[ 20 -18 -23 -30  15  16 -44  20 -35   9  -1  -3 -18 -22  17  -9  15  47
  33  -3  10  -3  -5 -30 -11 -21  -4  59 -20   5 -19  -6 -11  -7  -3   6
  -9  36 -17   0 -13  13  -9  15   9   2  -7   4  -4  18 -26  -6  39  24
  37  17   6   5  -7  -7   1  -2] | <95>
[ 26 -12 -31 -15  23   7 -48  24 -15   2   9  -7  -4  -4 -19  12  10  59
  32  14   2 -15 -14 -36   3 -21  16  57  12  -1 -11  12   7   0  -7  14
   3  15 -14 -25 -30   3  -1   1  11  12 -13   5  -4   3 -22  40  -1  42
  43  15   8   9 -30   0   0 -33] | <98>
[ 20 -72 -98 -34  -6  19 -51  48 -77  26  -9  24 -39 -45  -8 -29  13  32
  45 -25  26   0  23 -37 -36 -30 -45  51 -68   5   3 -30 -29  -5  12  25
   9  61 -19  23   9  32  -4  37  18 -20   7  12   3  23 -26 -22  84  22
  28  27   4  -6  21  13 -10 -16] | <98>
[ 26 -27 -38 -27   9   3 -31  36 -27   3  -2 -24 -15  -5 -27   9  13  56
  35   3  10 -12 -10 -32   2 -18  10  60 -17   0 -41   6  -7   8  -4  14
   3  22  -5  -9 -21  13  -7   5   4  12   4  -2 -14  18 -14  13   4  43
  44  22   4  10 -22 -10   6 -18] | <100>
[  9  -2 -11 -10  10  22 -16  -9 -13  -8 -15  -7   4  -2 -11  16  -4  34
  13  15   3  -8  -5  -2  16 -11  15  39  28  -2  -8   5  -8  -1   4  -5
  10  -2  -2 -20  -8  -4   2  -9  -4  18  11  -5   3  10  -7   9 -13  27
  18   1  -1  58 -23  -8  -2 -10] | <91>
[ 18 -18 -37 -21   5  11 -34  31 -47   7   5  -6 -15 -13  -9 -17   9  35
  29  -4   6  -2  -3 -21  -4 -16  -8  52 -19   2 -10  -4 -15   3  -3  11
  -3  29  -6   8  -9  16   3  16   5   3   1  -6   3  19 -18   4  32  14
  35  19  10  11  -1  -7  -2   9] | <95>
[ 20 -26 -61 -23   1  16 -38  42 -53  12   1  -1 -31 -28 -17 -17   9  26
  37  -8   2  -1   9 -24 -19 -28 -30  42 -45  -4  -8 -17 -26   7  22  11
   2  42 -14   2  -9  21  -7  17   9  -6   0  -7  -3  25 -19  -7  46  23
  28  15  11  -9   2   1  -6 -19] | <95>
[ 17 -11 -35 -22  -2  17 -31  47 -60   4 -20 -13  12  10   8  12  17  21
  52  -8 -18  21 -11 -14  11 -26  39  51 -54   9  21 -10 -15 -15  -6  38
  34   9  -6  45 -54  18  21  24 -11  18   5   7   2  16 -23 -10  45  30
  46  10  -6  16  -5   4  36  10] | <98>
[  5 -26 -44 -16   6  13 -28  27 -32   7  -4  -6 -13 -15  -3 -22  13  22
  31  -5  13   3   2  -8  -6 -19  -5  35  -8   1   0 -12 -26  -9   8  -2
  -4  31   1   0 -18  32   1  13   4  -4  -5   8  -5  13 -26 -25  28  34
  24  14   5   5 -13  -7  17  -2] | <100>
[  10  -23  -45  -14    8   14  -31   28  -34   16   -2  -14  -16  -17
   13  -26    6   -1   36  -12    7   18    1   -7  -12  -15  -18   21
 -101   -5   23  -21  -15  -10   -1   28    8   30   -4   30  -18   12
    6   33    7  -17   12   11    6   11  -14  -17   39   13   22    7
    3   -4   11    6    1    3] | <98>
[ 25 -30 -61 -32   9   7 -43  26 -49   1  -2  -5 -12  -9 -11 -15  20  34
  32 -10  14  -3  -2 -45 -13 -24  -3  49 -47  13 -13  -2  -9 -22 -15   7
  -3  47 -19  18 -10  21 -10  14   7  -2  -8  -6   1  22 -35  11  33  16
  45  53  19   6   6  -2  -7  -2] | <91>
[  7 -20   4 -17   2   9 -22  18 -48  -5  -8  -3   3   3   1  -2  14  14
  21   3   2   8  -9 -21  -2 -22  10  35 -27  11  -8  -8 -13 -21 -16   4
   3  27 -18  13 -25  13  -1   6   4  12  -7   2   2  15 -18  -8  30  22
  32  14   5   6   8   1  16   7] | <95>
[  9   2   0  -9   3   8   0  20 -16  -7  -6 -10  41  14   5   7  -3   4
  11   6 -15  18  -6   2  13   5  19  18 -16   9  -2   3 -11  -5  -4   1
   8  -3  -6  15 -29  12   7   0 -11  14  -4  -5   1  -9 -11 -11  13  15
  18   0  12   9 -19  -1  23  11] | <95>
[ 17 -28 -61 -25  10  18 -40  24 -52   7  -2  -8 -10 -16   6 -24  10  31
  23  -2  10  -7  13 -25  -4 -24  -8  43 -20   9 -19  -6 -30  -7   5  -9
 -14  43 -16   5 -11  29  -8   8 -16  -2   0   0   7  17 -28 -14  33  28
  31  26  11   5  -3  -2  11   0] | <91>
[ 29 -29 -53 -22  17  24 -54  29 -16  27   4 -17  -8 -11 -12 -13  21  31
  39  -2   7   2   5 -38  -8 -12  -4  28 -31  -8   7  -8  -2 -21   7  23
   6  36 -16   3 -38   1   4  16  25 -10 -14   6   0   7 -33   0  11  32
  36  12  15  -1 -15  -5  -4 -24] | <98>
[ 17 -28 -38 -24   9  23 -31   9 -34   3   3  -2 -13  -7 -12  -6  10  45
  32   1   4   3  -7 -47  -3 -18  10  53 -23   5 -22  -7  -5  -6  -1   2
  -6  29 -11   7 -12  22  -8  -2   1   3 -10  -5  -1  16 -21   5  25  29
  28  19  12   9 -15 -12  -6  -9] | <91>
[  8 -27 -42 -46  -4  -3 -12  26 -59  -6 -15  -4 -15 -20   8   6   8  19
  28  -9   6   0  -2  -3  -7 -23  -2  45 -34   4   2 -17 -25   8   6  23
   7  27 -12  15  -9  21  11  20  -7  11   4  -3   2  23 -24   3  40  26
  30   3   6  11  -2  14  12 -12] | <100>
[ 27 -42 -63 -35   4  15 -48  40 -44  11  15   1 -25 -13 -22 -13  22  55
  41   0   1 -17  -3 -48 -15 -19   4  63 -56   2 -44  10  -4 -13 -16  17
 -23  43 -30   2 -29  30 -16  11  11  -2  -4 -22  -1  19 -33  15  44  29
  60  33  15  10  -1  -7  -2 -16] | <98>
[  6  -4 -14  -8  -2   8 -12   9 -23  -8  -6 -11   2   2  -3  -4   4  19
  12   4   1   5  -8 -15   2 -12  16  18  18  13  -8  -4 -12   6   4 -10
   8  -1  -6  -2 -13   5  -5   0 -12  14   0   6   0  12 -20  -1   5  16
  14   4   2   2 -12  -7  14  -2] | <95>
[  4 -17 -41 -17  13  14 -26  21 -28  -8 -10  -7   1  -3   7 -18  15 -11
  17   9   9   2   4 -15  -5 -28  10  33  -2  -6  -4  -7 -27  -4   7   2
  -4  27  -5  -5 -17  20  -4  16   1  -4  -7   8   2   9 -26 -17  25  36
  27  16   6   3 -12  -7   8   0] | <100>
[  3 -10 -40 -18  -1   4 -20   3 -41   0 -14  -4  -7 -20  -7  10   1  44
   4  -7  -1   2   1 -22  15 -25   7  45  11  14 -12  15 -22   7   7 -22
   2   4 -11 -11   1   4  -9 -11  31  18 -10   5  -3  26 -10  10   8  37
  24  14  -4  12 -15  -4   1  -4] | <100>
[ 16 -32 -54 -21   5  11 -23  21 -55   4  -1  -2 -23 -27 -18 -20  12  38
  25  -4  15   0  -7 -34 -17 -31 -13  50 -21   5 -17 -10 -28  -1  -1  -7
  -9  40 -21   3   0  27  -6  13  -3   0  -2  -5  -3  26 -23  -7  45  26
  28  18   7   6  -3  -2   4  -5] | <91>
[  8 -10 -36 -14  24  37 -35  29 -16  31   0  -3  -3  -7  -3 -32  16  17
  32   2   3   1   7  -4   2  -6   2  32 -19 -14  16  -5  -6  -5  13  24
  18  19   8   5 -29   9  11  26   1  -8  -7  19  15   6 -27 -24  20  31
  19   4   5  -1 -21  -3  12 -15] | <98>
[ 11 -15 -41 -28  -5  23 -43  37 -39  20 -13   6 -28 -37  -7  -1  13  34
  37  -4  20  -7  10  -5 -15 -24  -2  41  20 -16  22 -16 -51  33  17   4
  10   7   4 -20  -9  12  20  27  15   1 -10  16  -7  13 -40 -23  23  35
  17  16  10 -11 -26  -3 -11 -37] | <100>
[ 11 -34 -55 -21   0   3 -10  40 -78  -9  -8   5 -26 -31   3 -16   7  30
  31 -14   3   9   2  -4 -14 -31 -18  42 -48   5 -16 -26 -42   8  15   2
  10  44 -23  28  -2  33   0  20 -10   2   9  -2  -4  32 -21 -25  60  23
  22  18   6   9  13   7  18  10] | <98>
[ 15 -31 -50 -20  13  16 -36  42 -37   0  11 -15  -8   0  -3 -43  18  32
  40  -9  17  12  -1 -35  -6 -18   2  45 -31   4 -20 -10 -23 -13   5  13
 -17  39  -9  11 -39  38  -3  12  10  -6   5  -8   1   1 -15 -22  33  31
  46  23  17   7  -9 -19  19  -1] | <100>
[ 11  -9 -34 -17  10   9 -24  19 -46   1 -12  -7  -9 -12  -8  11  16  30
  24  -1  20  -3 -13  -9  -2 -17   1  31 -15  -2  -9 -11 -17   2   5   8
  13   5  -4   1 -10   4  -1  15  -4   6  -6  67  -3  38 -20  -3  21  26
  23   8   5  -1 -15   4   3 -16] | <91>
[  5 -11 -36 -17  -7  16 -14  16 -34   7  -8  -7 -10 -14  -1  -7   7  27
  20  -4  -1   1  -2 -17  -7 -14  -8  42 -48  -2 -12 -10 -19 -23   5  -4
   7  23 -31   8   8  18   1   9  -1  -3   1   3   4  18  -8  -5  20  17
  17   9   5   6   1  -2   1  -2] | <91>
[-10   2  -2   3  11  -8   7 -17 -19 -13 -20  -9  -3 -12   4  10  -3  -1
 -19   8   4   1  -5   8  14 -15  14   7  39  18  -4   4 -23   2  19 -34
  15   4  -6  -8  14   6  -1 -16  -9  13  -6  13   1  11   4  -9   1  14
 -10   6  -5  16 -14  -3   9   7] | <98>
[  9  -5 -28 -17  12   7 -44   3  -5  12   6  -9  -4   6 -17  -1   9  35
  22   9 -10 -12  -3 -23   6  -3   8  34  13   3  -5  -4   2  -5   5  -3
  -4  17   1 -17 -17  16 -13   2   5   7  -9   6   3   7 -20  10  -2  28
  28  19  -2   4 -20  -3 -10 -17] | <100>
[ 22 -38 -65 -34   1  13 -36  26 -64   5  -2  -6 -17 -20 -10 -18  12  42
  34  -7  14  -1  -3 -37 -17 -28  -6  51 -37   0 -21 -11 -19 -14  -2   6
 -12  46 -19  18  -9  36 -11   8   5  -7  -1  -2   3  21 -28  -5  47  31
  42  27   3  13   9 -19  10 -17] | <95>
[ 26 -29 -47 -28   3   9 -35  31 -51 -14   7  -5 -16 -11  -5  -8   5  49
  33  -1   1   1 -13 -28  -4 -33  13  57 -33  17 -26  -8  -5 -12  -1   5
 -11  86 -22  18 -24  24  -8   7  22  -7  -8 -14 -10  14 -20  -4  45  34
  38  18  11  21  -4  -5  11  -2] | <91>
[ -7 -27 -37 -22  -1   2   5  17 -64  -6 -12 -13 -11 -24   4 -23   1  16
   3  -8  14   5   2   9 -16 -26 -11  40  -4   8 -13 -17 -39  14  13 -21
  -7  25 -19  19   6  22 -11   0 -18   6   5   0   3  14 -19 -33  34  22
  15  14   1  14   0  -8  30  15] | <98>

[ 11   4   5  10   3   5  -3   6  -4   2  -6 -13  24  18  19   0  -8 -13
   3  -3   3  -5   8  -2  -6  -1  -4  -4   2  -2  -7   0   2   6 -12   1
  -3 -13   4   8  -8 -10  22   5  -2   2   2   3  11   6  -5  -6  -4 -10
 -13  -7   8  -7   9   7   0 -17] | (60)
[ 14   8   1   2  -2   9   2   1  -2   3  -5 -16  -5  -4  13   1  -6   0
   5   2   7  -1   5   0   2   0  -8  -3   5  -2  -1  -4   4   0  -9   4
   0   9   0   2  -5   3  -7  -9  -4   6   4  -8  13  -3  -8   7   0  -1
   0   1   0   1   5   7 -14 -12] | (65)
[ -9  -2  -4  -1  -2   1   3  -2  -5  -3   7   4 -10  -6   3  -1   6   5
   6  -2  -8   4  -4   2  -3 -13   2  -4  -4   4   1   1   4   0 -17   1
  -3  10   9   0  -3   6   1   1  -1  -2   0   0   3   2  -3   7   6   3
   3  -2  -9  -6   6  -3  -6   5] | (65)
[  4 -19   4   7  -3  13   7  -1  16  -5   8   9  26  26 -14  -3   8  10
  -6  -6  -5 -12   9   5   1  -8 -11  -3 -16  13  -4  13   2   2   0 -13
  -7  -2   0   0   3 -18  26  14  -1  -4   6  16   2  -6   2   1   3   4
  -8  -2  10   9   5   7 -23   7] | (65)
[ 18  -3   9   4   3  17  -5   8  12   8  -2 -14   4  -1   9  13  -6  -4
  14  -7  10 -18   4  -7   1  -4  -4   5   1  -2   1  -7  -7  -6  -6  16
  -1  11   0   3  -2  14  -4   5  -5   4   7  -5   1  -7   2  18   4   6
  -7  -4  14  -9   7  14 -10 -13] | (60)
